Each row has a class, written after it.
[  6 -10  34 -10  54  -7 -23 -11   7 -36   7 -45  42   6  17 -57   9  71
  -2  39   1  38  30 -11  14  46 -24  13 -17  31 -57  33  47  14  43  21
 -22]
k159
[-37   3 -76  14  24   5 -16  -4  57  12   5  30 -28 -50   9 -15   8  15
 -21  49   0   6  60  51  -9 -37  25  13  25 -30 -20 -14   0   3  28 -24
  -8]
k794
[  8  26  24 -10 -10   1   9 -22  32  32 -13  17 -48   2  -8 -26  13 -42
 -10 -15  -9  20   0  34  23 -30  -7   9  26 -45 -27  36  11 -33  13  22
   5]
k817
[ -4  37 -23 -50  38  -7 -30 -47  25  32  74  13 -27 -26  15 -34   4 -45
  26  35  -6 -19  19  30  22 -42 -33   5   6 -18  -4 -13 -22   0  11  43
   6]
k779
[  3  16 -39  -3   3  -8 -41  -6   3   2 -21   2 -79 -42 -31 -22  -3 -36
  -9  -8   0 -40  34  53   6 -49  35  -2  55 -69 -45   5 -27 -43  39  15
  -2]
k794
[ 33  23 -20 -55 -38  -1  -1   7  17   1 -41  -4  35 -12  12   9  24 -40
  12 -12 -18 -41  -2  19 -13 -35 -18 -18 -33 -41  -3   5   6 -16   1   3
 -14]
k609
[ -1   8  71  38  10 -11   0 -21  12   3 -40 -23 -74 -36 -16 -10 -33  -7
  11 -34   8  14  -2   8  -7  30  -9  -1  77 -52 -25  -7 -37  46   3 -23
  -6]
k787
[ -7  53 -18  -8  21 -34  18 -19  47 -86  71 -13  36   6   2 -41 -18  14
  43  26 -64   2  56 -20 -15 -29 -16  -9  15  31 -67  22 -14  -3  52  39
  -2]
k346
[ 37  15 -23 -36  -5  14  69  -3 -20 -33 -36  25  17   6   3  -6  -3  -9
   5   7   1 -47  43 -30  42 -26 -12 -28 -63 -30  15 -15   3   3 -24  -1
   3]
k120
[-14  -1  31  24  -9  -6  13 -40  47  79 -10 -15 -15  -5   0  -3 -11   8
  38  30  -6  44  -5 -16  46  -4 -13  12  37  17   0 -49  17  16 -71 -31
 -12]
k120
[  3  -9  27 -13  17 -23 -16 -29  -3  33  61 -13 -54 -53 -36  12   0 -40
  10   4  14   9 -20  -3 -28 -65   5  20  30   6   2  -6 -38  37 -14   5
 -26]
k779
[  0  33   6  31 -23 -24  -5   4   4 -37 -30 -15  31  37  49 -47  26 -66
 -10 -51   3   4  31 -19 -11 -29  -5  20 -29 -54 -20  22  -7   2  41  45
  30]
k44
[ 48  25 -31  -5   0  38  -9 -10  11   9 -48  15  17 -22  29  23   6 -56
 -31 -43 -24 -36  34  36  11 -50  24 -23  32  35 -34  55 -93  17  69  36
  -8]
k609
[  5  -5 -33 -12 -36  12 -16 -11 -13   6 -53  35 -43 -76  -8   7  -1  44
 -54  45   9  -6  34  32  11  11  30  26  44   3  -8  -4 -27  49  -6 -11
 -10]
k6
[ -5  51 -55 -24 -40  -7  -7 -16   3  25  47  19 -11 -37 -30   1 -10   6
  -7  37 -35  -5   4  16  27 -82  18  16  -1  -9 -21   2 -37 -18  -1  28
   9]
k346
[  6   2  59  30 -25 -23 -15 -46 -21 -15 -50  21   0 -26   3   2  27   3
  29 -14 -15 -29  18  51  16  43  16 -20  79 -15 -23   6 -45  18  16 -16
 -21]
k787
[ -4  31 -33   0  32  -5  -2   8 -18 -65  34 -32  10  27  13 -15 -10 -61
  31 -18 -12 -36  -6   5 -53 -17 -34  -1 -17  -6  31 -24  13   5  41  15
   1]
k779
[ 27   0  81  -3 -33  18   5  11   6 -26 -27  25 -62  30   3 -50 -15 -39
  56  -8  11   5  29  -5  -5  17  45 -15 -10  14  20 -29   3  24  10   2
  41]
k120
[ 27 -16  53   5  -7  14   9 -31   0  25  -3   6   8 -32 -37  27  19 -17
  12  12   1  12  -8   3 -12 -29   2  -1  14   7  42  21  29  25  -6 -13
 -32]
k609
[-45 -13  22  14  21   7  29 -31   7 -30  26 -14 -40 -45   6  34 -29  58
  14   4 -33 -19  36   7   6  59 -36   6  61  41  -8  16 -61  47 -30 -18
 -19]
k779
[ 22   8 -30  18  36  40  42 -47 -15 -33  -8 -13 -29 -16  24  -4 -21   6
 -23  -6 -21 -51   3  12  30   7   4  -6  70  -2 -26  -5 -38 -42  40  13
  18]
k346
[ 10 -31  22  17 -29  35   4   4 -22 -19 -17 -27  -7 -27  -5  19   2  21
 -18 -82 -51 -39  -4 -41 -17 -24  -3  -4   6  32  43  49 -39   8  33  21
  10]
k6
[  -5   -9   11    1    0    5    4   -8  -21   16  -28    2   12 -114
   14   -2   15   34  -50  -24  -26   11   -8   62  -20   -5  -19   10
   68  -14  -33   32  -28   53  -37   13  -23]
k6
[  4  18  14  18 -44   1   6  21  -2  14 -11   4 -42 -53  -9 -21  -4 -23
  -5  -9 -11 -18   5  52 -31 -28  17  10   9 -33   9 -26  12  44 -27 -21
   1]
k794
[-22  -9  40 -14 -16  24 -33  12  -4  12  51 -28  14 -33 -10  40  -4  17
   8  21 -36 -38 -11  -2 -30   9 -15  10  18  38  23 -36  24  35   3   4
 -53]
k794
[  22   41  -57  -16  -21  -24   33    4   -7   41  -58   27    9  -54
   21   13    7  -49  -15  -37  -26  -36   -6   11    6 -108   -1  -26
   -6  -30  -35   10  -86   14   11   24   26]
k120
[ 53  14 -19 -12 -20 -50   0   0  33  33 -34  20  19  24  10 -38  14 -98
 -25 -56  19   7  13  -7  10 -37   2  -7 -13 -22 -56  27   0 -26   2  -8
 -42]
k817
[-22  23 -39   5  26 -14 -22  -5   7   5  59  -1  10 -24 -26  46 -12  74
  22  44 -29  17 -14  56   4 -13  14 -12  43  43 -22 -29 -41   2 -10 -15
 -28]
k787
[ -9   2   1   4  19 -53  -5  16 -46 -39  72  37 -11 -10  -1  10 -19   4
  -5  -8 -26 -50  20 -22  18  14 -14   0  -5  20  17 -15 -59  39  -6 -26
 -39]
k779
[ 37  -7  37  16   0 -29 -19 -41 -36  16  23  25 -19   0 -25  35  32 -58
  19  32   1 -15 -28  29   2 -11  30   1  49  61  16  11 -45  30  47 -22
 -26]
k779
[ 26 -20  -8 -23  -7   5  -5 -37  27  59 -27  13 -53 -76 -11  10  22 -36
 -48   4  11 -18 -19  17   7 -61   9 -26  41 -39  -9  -4 -11   0  15  12
   2]
k794
[-57  38  -8  56 -36 -19 -24 -11  22  29 -53 -17  43  27  -6 -12 -26 -33
  60 -24  24  45  55 -28 -42  24  -4  40 -15  16 -16  34  16  46   0 -10
  -5]
k159
[ 33   8  50   1  -2  12  13 -11  -6  13 -35 -19  12   9   2 -23  30 -27
  51 -24 -35  -1 -29  31  -5 -39  35   0  34  -2 -45   4  -8 -32  -9  15
  -1]
k120
[ 12   3 -42 -31  -1 -30 -11  -8   4 -11  48  -2  33 -23  27 -10   9  -9
  37 -26   1 -11  41   6 -22 -38   1 -16 -18  40 -22  11 -63  29  -9  21
  23]
k6
[  1  41 -52  14 -43   7  11 -45   5 -48  14  13  20  24 -10 -13  28 -73
  37  44  13  12  55  31 -22 -14  37  56   8  -2 -35  40   3 -31  57   1
  -3]
k346
[-13 -40   0  19 -27 -21 -12 -50  -4  49  27 -34 -45 -66 -43  33  21  17
  17  18  36 -16  27  11   2 -18   4  -6  43  36  17 -18  22  -7 -40  14
 -15]
k794
[ 14  11 -33  31   4 -63 -29  25 -39   4 -22   6  17  23 -14 -30  17 -36
   3 -27  33 -31  10 -25 -11 -58  26   7 -57 -68  22 -11  22 -47  24  -2
   8]
k44
[ -4  14  39  -5 -40  22  -8  -5  15 -10  12 -24 -27 -66   8  -5 -28  29
 -24  40 -31 -14   8  37  -3 -15   0  -3  42  24  17 -73  -2  59  -5 -22
 -31]
k346
[-32 -44  -5   6  -5  22  15 -25  62  42 -15   2 -26 -41  -8  21  22  29
 -17 -13  -9   8  22  -6  21 -42  -8 -53  -1 -14  32  22   6 -10  -3   2
  24]
k794
[-38  16 -56  34  37  13  29 -12 -17 -39 -19  20  21  10   9 -20 -15  42
  16 -31 -22 -34  52 -34  -1 -10  -1  26 -41 -40  10  44  -9 -29  41 -14
  23]
k159
[ 40  14 -17 -16 -15  53  29 -44  19 -15 -42  -6 -11 -32  16 -13  -6 -40
  -1 -23 -25 -10  15  64  23 -34  -1 -39  39  22  -7  -7 -19 -22  -3  29
   7]
k120
[ 15 -27  16 -17  -6 -21 -38 -37  -7  27  37  11   5  -8  -5  11  34  -5
  17   9  -4  -5  -6   2  27  -6   8  -3  32  25  12  -4 -12 -15   0  -3
 -17]
k6
[ -5  31  -6 -14 -24 -11  28 -22 -22 -70  98  12  16   5  30 -29  16 -43
  21  19   0 -32  50 -30 -18 -32  -4  37 -35  -5   6 -20  -3   9  33  36
  10]
k346
[ 21  19  -7 -47 -34 -60 -17 -20  26 -26 -14   2  -3  12 -30 -50  15 -14
  16  37   6  -3  41 -34  18 -51 -15  19 -39 -79 -26   8  32  -5  17 -19
 -17]
k817
[ -10    6   -9  -25  -28   36   -7  -16   60    0  -48    3 -107   -3
    4  -24   -9    5    2   24   34    5   32  -20  -35    4   55   54
    7  -43  -27   -4    6  -47   26   33   57]
k44
[ -4  -1 -45 -18 -35 -23  -2   7  21  97 -32 -11   1 -69   6  23  -6  53
 -34   7   3   1  -9  20  10 -31 -34  -2 -12  22  -8   0 -14  24 -38 -11
  -5]
k817
[-27 -30 -16  17   1  20  -5  24  -7   2 -66 -10   6  18   7 -28  10  60
  -8   0  -6  50 -27 -10  25  -2   3 -10 -26 -43  13   9  29 -27   0   7
  54]
k120
[ -2 -32  86 -15  -5  23   2 -29   7  43  36  17 -35 -57 -11  33  15 -13
  30  12 -11 -21 -20  13 -45  19   8  13  47  10   6  16  -4  31   8 -10
 -10]
k794
[ 28  -4  29 -19   6  23   2 -19  -8 -60  57  -8 -10 -36  26 -29  -1 -38
 -13   4   6  25  -8  88 -59  33 -22  35  46  20 -13  -9  34  15  15  -6
 -35]
k817
[ 31  -5 -37 -25  -5 -18  -3 -25 -29 -28 -51  -3  21 -56  15 -20   6  -5
 -44 -32   3 -33  20 -20  24 -31 -34  -4  -1 -86 -23  36 -39  15   7  17
   2]
k609
[ 26  17  59   6  12 -24 -25 -16  16  45 -37  -5 -19  25  -5 -37  10 -22
  21  12  30  39 -42  12  15   9  17 -26  36 -42 -25 -47  25  19 -15   7
   8]
k787
[ 27 -17 -43  -1 -14  45  49 -35  35 -36 -20 -31 -48 -92 -15   0 -27  36
 -47  31   6  13   6  66 -34  -7  18 -14  62  45  -9 -34  27 -11 -21 -20
 -17]
k346
[ 23  38 -26   2  13   7  14  20  18 -80 -66   3   4  36  29  -5 -16 -36
  -2 -45 -45 -18 -16  24 -30 -19  31 -34  57 -41 -51 -17 -38 -10  24   2
  14]
k609
[ 27  -2  49 -41 -21 -20  11 -32  -5 -41  57 -17  57 -43 -13  21   0  -8
  41 -21 -45   3 -14 -10 -45 -25 -34 -26  15  47   3  26 -32  73 -27   9
 -13]
k6
[ -8  12 -76 -10  -8  19   0 -15 -36  34  -6  29 -12 -22  36  16  -2 -53
  -8 -11  15 -54 -12   2 -14 -35  -5  38 -28 -45  38  -6 -75  32  15 -22
  33]
k779
[ 15  11  -5  -5  -7 -26  20  21 -53 -25  51  17 -18 -53 -22 -22 -29  18
 -37   9  -5   9 -36   0  -6 -25  -5  13 -18 -40   1  -3 -11  22 -10 -11
  14]
k346
[   5   12  -33  -89   -4   14  -33  -19    7   23  -10  -15  -15  -35
  -11  -38    6  -22  -16    6   12  -31   13  -25   24 -112   -5    4
  -55 -113    0  -28  -28   20  -42   26   -4]
k779
[ 56  26 -36 -43  23  -7  -8  18 -10 -62  17  36  -4 -23   6  -1  15 -44
 -18 -12 -31 -73  43  38  -7 -45  22 -10   3 -14 -33  22 -42 -40  79  13
 -45]
k609
[  2 -27 -38 -30  -8  13 -22  -5   1  30   2   9  28 -23  14  14  10  -6
  20 -22  26 -19  20  20 -28  26   8 -21  -1  49  16 -15  12 -20 -40  13
 -15]
k6
[  2 -44  90   2  -8 -12  21   5  10  22  -7 -16 -49 -40 -27  11  32  35
  37  14  -1  21  14  30  19 -24  18 -16   5   9   6   3  -3  -2 -23 -43
 -18]
k120
[ 31  17 -20 -10  31  36  19  39  35 -17 -28 -32  58  25  56 -26  14  -3
 -17 -15  -1  -1  22  21 -31  -4   5   5 -55   9 -38  17  17 -14  25  16
  -3]
k44
[ 16  52 -46 -34   1 -37   0 -18  20 -14  22  -4  38  30  20 -44   4 -43
  42  51  10 -11  17  14  -9 -53 -41  10 -48 -55  18 -53  47  20  16 -29
  11]
k817
[-13   2 -11  -6 -23 -16  -5 -13 -29  14  21  -5   4   5 -25  33  12 -40
   8  20  47   6  15  -1  -5   6  -2  12 -12  30  16 -14   8  33 -52  10
 -40]
k779
[  6 -41 -20 -65 -56  20 -39 -12  32   7  14 -18  23 -68 -16  38  38  29
 -21  32 -21 -29  26  19  -3 -53   7 -15 -24  18   2   7 -10   9  11 -10
 -48]
k794
[ 30  21   0 -36 -13  -9  17  21 -14 -52  44  56 -28  -7  11  -9  20 -47
   5   4  13 -64  62  24 -30  -2  33  37 -56 -23   1  13  -8 -45  41   0
 -18]
k44
[ 52 -20  37 -37 -34   8  -7 -17  33   9   2 -52  63 -24   1 -24   2   4
  23 -31 -30  29 -51   2 -63  -5  -2  12 -27  69 -28  16  35   6 -26 -25
 -39]
k159
[-17  18  35  19  11 -36  -5 -16 -25 -22  59 -47   8 -16 -13   2   4 -12
  32 -26 -21 -34  55 -10  13 -58 -27 -12   5  35   5  -6 -49  62 -22  30
 -42]
k779
[ 18 -50  58   5  -2  46  27 -37  -3  41 -53   5 -99 -69 -48  30   6  46
   6  35   6 -17  15  19  31  -5  34   8  48   8  27  12  -8 -21  10 -36
 -12]
k120
[ 22  17  32  11  14  22  -8 -23   4  42  13  33   1 -30  27 -20  17 -21
  40 -11 -14 -28  -9  51 -22 -22  21   3  11 -11  23  -8 -37  22  40 -14
  17]
k787
[ -44   22   13   -5  -35   -3  -22    7  -18   -8  -43  -15   26   46
   -5   -3   21  -14   -6  -15   -9  -14    9  -68    8  -87   -8   25
  -41 -112   27   -7    9   24   26   15    5]
k817
[ 15 -30  38 -15 -18 -17 -17 -23  -9  64   1   3 -16 -60 -49  56  37  14
  12  47   5  -5 -17  60  15  -4  19 -18  46  18 -24  25 -14  10 -13 -29
 -34]
k794
[ 19  28  -6 -30 -35  10 -11 -14  -6  14  23  -7 -23  -7 -28  -5 -21 -20
 -15  24   6   2  13  -4  21 -21 -41  34 -30 -13  26  20  19  23  21   7
 -10]
k817
[ 44   4 -19  30  -8 -31  32 -68   5  11  42  11 -14  -9 -17  19   3 -37
   7 -20  10  30 -41   9   0 -17   7 -15  48  40  -3  -8 -31  -5 -19  -2
   7]
k787
